Below are the code and all the weights of a small trained network. Each question names an input and a target symbol and asks about switching units off, where a switched-off unit gives its printed mean instead of its output.

import numpy as np


def w(rows, s, z=0):
    codes = np.array(rows[::2]) - 128.0
    scale = np.full(codes.shape[1], s)
    scale[-1] = z or s
    return codes * scale


def f(y):
    return np.maximum(y, 0)


def softmax(a):
    e = np.exp(a - a.max(-1, keepdims=True))
    return e / e.sum(-1, keepdims=True)


def log_softmax(a):
    a = a - a.max(-1, keepdims=True)
    return a - np.log(np.exp(a).sum(-1, keepdims=True))


def net(x, mask):
    ids = ['αβγδεηθλμξπστφψω'.index(c) for c in x.split()]
    T = len(ids)
    res = E[ids] + P[:T]
    q, k, v = (res @ M[0].T for M in (Q, K, V))
    z = softmax(np.where(np.tri(T) > 0, q @ k.T / 4**0.5, -1e9)) @ v
    res = res + np.where(mask[0], z, O[0][:, -1]) @ O[0][:, :-1]
    y = f(res @ A[0][:, :-1].T + A[0][:, -1])
    res = res + np.where(mask[1:17], y, B[0][:, -1]) @ B[0][:, :-1]
    return log_softmax(res[-1] @ U[:, :-1].T + U[:, -1])


Q, K, V, O, A, B = {}, {}, {}, {}, {}, {}
E = w([
[112,165,140,180,237,155,144,104],'α',
[135,110,169,151,150,80,71,154],'β',
[134,201,29,143,86,129,103,131],'γ',
[154,120,123,140,224,158,205,160],'δ',
[208,18,161,207,166,73,120,70],'ε',
[116,198,90,127,129,80,42,171],'η',
[194,110,128,84,210,91,166,253],'θ',
[161,114,203,181,87,169,103,122],'λ',
[64,187,103,148,201,124,142,172],'μ',
[99,158,77,171,67,150,68,49],'ξ',
[232,135,87,106,119,192,186,131],'π',
[166,181,75,165,206,91,115,123],'σ',
[159,152,177,126,89,125,43,160],'τ',
[48,199,61,180,155,120,162,183],'φ',
[158,140,114,55,135,83,100,201],'ψ',
[246,126,134,82,97,171,64,49],'ω',
],0.017)
P = w([
[198,144,164,143,152,94,171,113],'0',
[175,75,54,249,98,189,146,171],'1',
[123,139,179,109,81,165,125,130],'2',
[126,102,128,117,210,213,96,78],'3',
[178,75,57,251,105,183,149,176],'4',
[112,146,190,105,75,175,114,140],'5',
[166,176,147,111,173,52,192,65],'6',
],0.016)
Q[0] = w([
[125,239,234,45,47,8,255,92],'H0',
[78,123,153,152,36,132,148,147],'H0',
[158,152,191,174,148,99,51,154],'H0',
[140,164,217,139,163,7,231,50],'H0',
],0.0098)
K[0] = w([
[42,56,86,60,139,254,74,158],'H0',
[117,116,151,163,74,214,98,184],'H0',
[88,95,213,121,139,23,71,146],'H0',
[83,15,115,108,193,181,101,85],'H0',
],0.0099)
V[0] = w([
[98,104,113,175,71,153,137,218],'H0',
[84,113,122,93,198,58,180,166],'H0',
[110,82,202,68,121,63,85,182],'H0',
[140,6,137,215,135,155,185,130],'H0',
],0.012)
O[0] = w([
[109,172,171,135,63,131,85,207,42],'H0',
[101,150,148,123,63,65,255,67,177],'H0',
[181,190,135,170,142,12,76,86,254],'H0',
[135,218,184,127,106,253,107,86,115],'H0',
],0.013,0.0066)
A[0] = w([
[189,146,107,2,4,127,91,142,49],'N0',
[147,53,57,205,70,173,111,252,127],'N1',
[176,65,71,138,168,211,128,188,136],'N2',
[90,129,53,152,134,119,105,3,99],'N3',
[173,95,65,186,146,126,82,194,157],'N4',
[153,230,120,178,65,113,186,149,209],'N5',
[55,194,254,28,161,188,85,100,148],'N6',
[103,113,99,115,62,180,146,192,206],'N7',
[142,104,81,119,221,162,169,90,2],'N8',
[135,198,79,171,248,163,131,69,194],'N9',
[90,189,99,135,99,123,71,140,151],'N10',
[129,122,177,97,158,100,176,32,98],'N11',
[121,93,169,78,116,230,240,39,216],'N12',
[57,164,129,159,134,121,229,91,47],'N13',
[193,72,137,226,133,85,89,61,47],'N14',
[147,90,110,86,151,44,144,53,143],'N15',
],0.0083,0.005)
B[0] = w([
[171,23,145,53,110,192,112,104,143],'N0',
[95,184,68,8,85,145,59,71,172],'N1',
[142,183,185,217,74,115,95,113,181],'N2',
[172,125,170,139,150,90,178,246,182],'N3',
[134,88,145,156,161,192,254,123,196],'N4',
[127,86,153,119,179,142,120,188,203],'N5',
[160,115,32,226,98,86,198,115,172],'N6',
[123,58,211,149,233,112,103,141,155],'N7',
[89,105,76,149,62,107,32,232,171],'N8',
[140,153,185,22,95,116,149,102,217],'N9',
[44,117,129,119,80,111,163,98,155],'N10',
[89,137,77,133,98,245,101,141,208],'N11',
[103,109,143,130,169,72,83,91,206],'N12',
[201,91,119,183,65,156,84,79,177],'N13',
[120,147,70,92,138,135,74,147,247],'N14',
[76,158,156,120,92,161,168,124,249],'N15',
],0.0081,0.02)
U = w([
[171,181,2,136,165,125,92,63,96],'α',
[229,106,163,127,253,162,149,201,202],'β',
[28,104,130,147,112,181,163,141,163],'γ',
[121,104,51,109,155,140,73,160,105],'δ',
[107,51,185,82,54,75,114,141,94],'ε',
[180,145,132,200,33,139,143,157,13],'η',
[55,139,162,114,151,170,89,144,56],'θ',
[120,168,134,194,119,22,39,125,135],'λ',
[40,189,39,116,34,81,132,117,80],'μ',
[176,61,65,113,119,112,136,51,146],'ξ',
[90,110,92,144,56,110,101,100,77],'π',
[78,121,56,194,173,145,170,180,216],'σ',
[102,236,159,78,157,166,122,123,177],'τ',
[85,165,225,152,70,118,187,62,118],'φ',
[94,103,190,177,228,137,168,96,249],'ψ',
[166,93,146,132,133,196,102,174,3],'ω',
],0.0074,0.0041)

Each question gives the input, a string of symbols that net reads in full, and the target symbol t.
The units are the heads (4 rows each of Q, K, V and O) and the neurons (one row each of A and B). Each row of codes is followed by its name. A weight is (code - 128) times the scale printed after its matrix; where a second scale follows, it is the last column's (O, A, B and U).
mask holds one flag per unit, heads first, then neurons. A switched-off unit (its flag False) gives its mean, the last column of its rows in O or B, instead of its output. The means were averaged over made-up inputs and are rounded, as every weight is.
A unit's drop is (log p(t) with every unit on - log p(t) with that unit switched off) / (log p(t) with every unit on - log p(t) with every unit switched off).
The circuit of an input: a set's keep is (log p(t) with only the set's units on - log p(t) with every unit switched off) / (log p(t) with every unit on - log p(t) with every unit switched off). Starting from the 12 units with the biggest drops (on a tie, the unit counted first), units are removed one at a time, each time the one whose removal leaves the highest keep (on an exact tie, the one counted first), for as long as the keep stays at least 0.8.
circuit, biggest first: the units of the circuit, biggest drop first
unit that matters most: the unit with the biggest drop
top k neurons: the k neurons with the biggest drops, biggest first
input ψ β β θ, target μ: circuit, biggest first -> H0, N15, N8
input π θ σ τ φ, target θ: circuit, biggest first -> H0, N7, N1
input β β φ ψ α β λ, target μ: circuit, biggest first -> H0, N15, N14
input β β β β ε, target β: circuit, biggest first -> H0, N3, N1, N2
input θ β β φ β, target η: circuit, biggest first -> H0, N13, N3
input β β β ξ β γ φ, target θ: circuit, biggest first -> H0, N2, N1
input δ λ π π μ τ β, target λ: top 2 neurons -> N2, N12
input β ψ π ψ β θ, target β: top 2 neurons -> N15, N1
input β ψ θ α π δ, target ψ: top 2 neurons -> N7, N12
input β β β γ π θ θ, target δ: circuit, biggest first -> N1, H0
input ε μ β θ ψ, target φ: top 3 neurons -> N9, N14, N6
input φ α β π, target ψ: circuit, biggest first -> H0, N7, N12
input ε ψ β β, target α: unit that matters most -> N6
input δ β ψ τ θ ψ π, target β: unit that matters most -> H0
input η β β β θ θ π, target τ: circuit, biggest first -> N9, H0
input ψ θ β ξ, target μ: circuit, biggest first -> H0, N15
input τ θ β μ, target β: top 2 neurons -> N4, N1
input β ψ δ ψ, target τ: circuit, biggest first -> H0, N9, N13
input β β π, target ω: top 3 neurons -> N7, N1, N0
input β ψ ξ π, target τ: unit that matters most -> N9
input β η β γ β ψ, target ε: top 2 neurons -> N0, N11
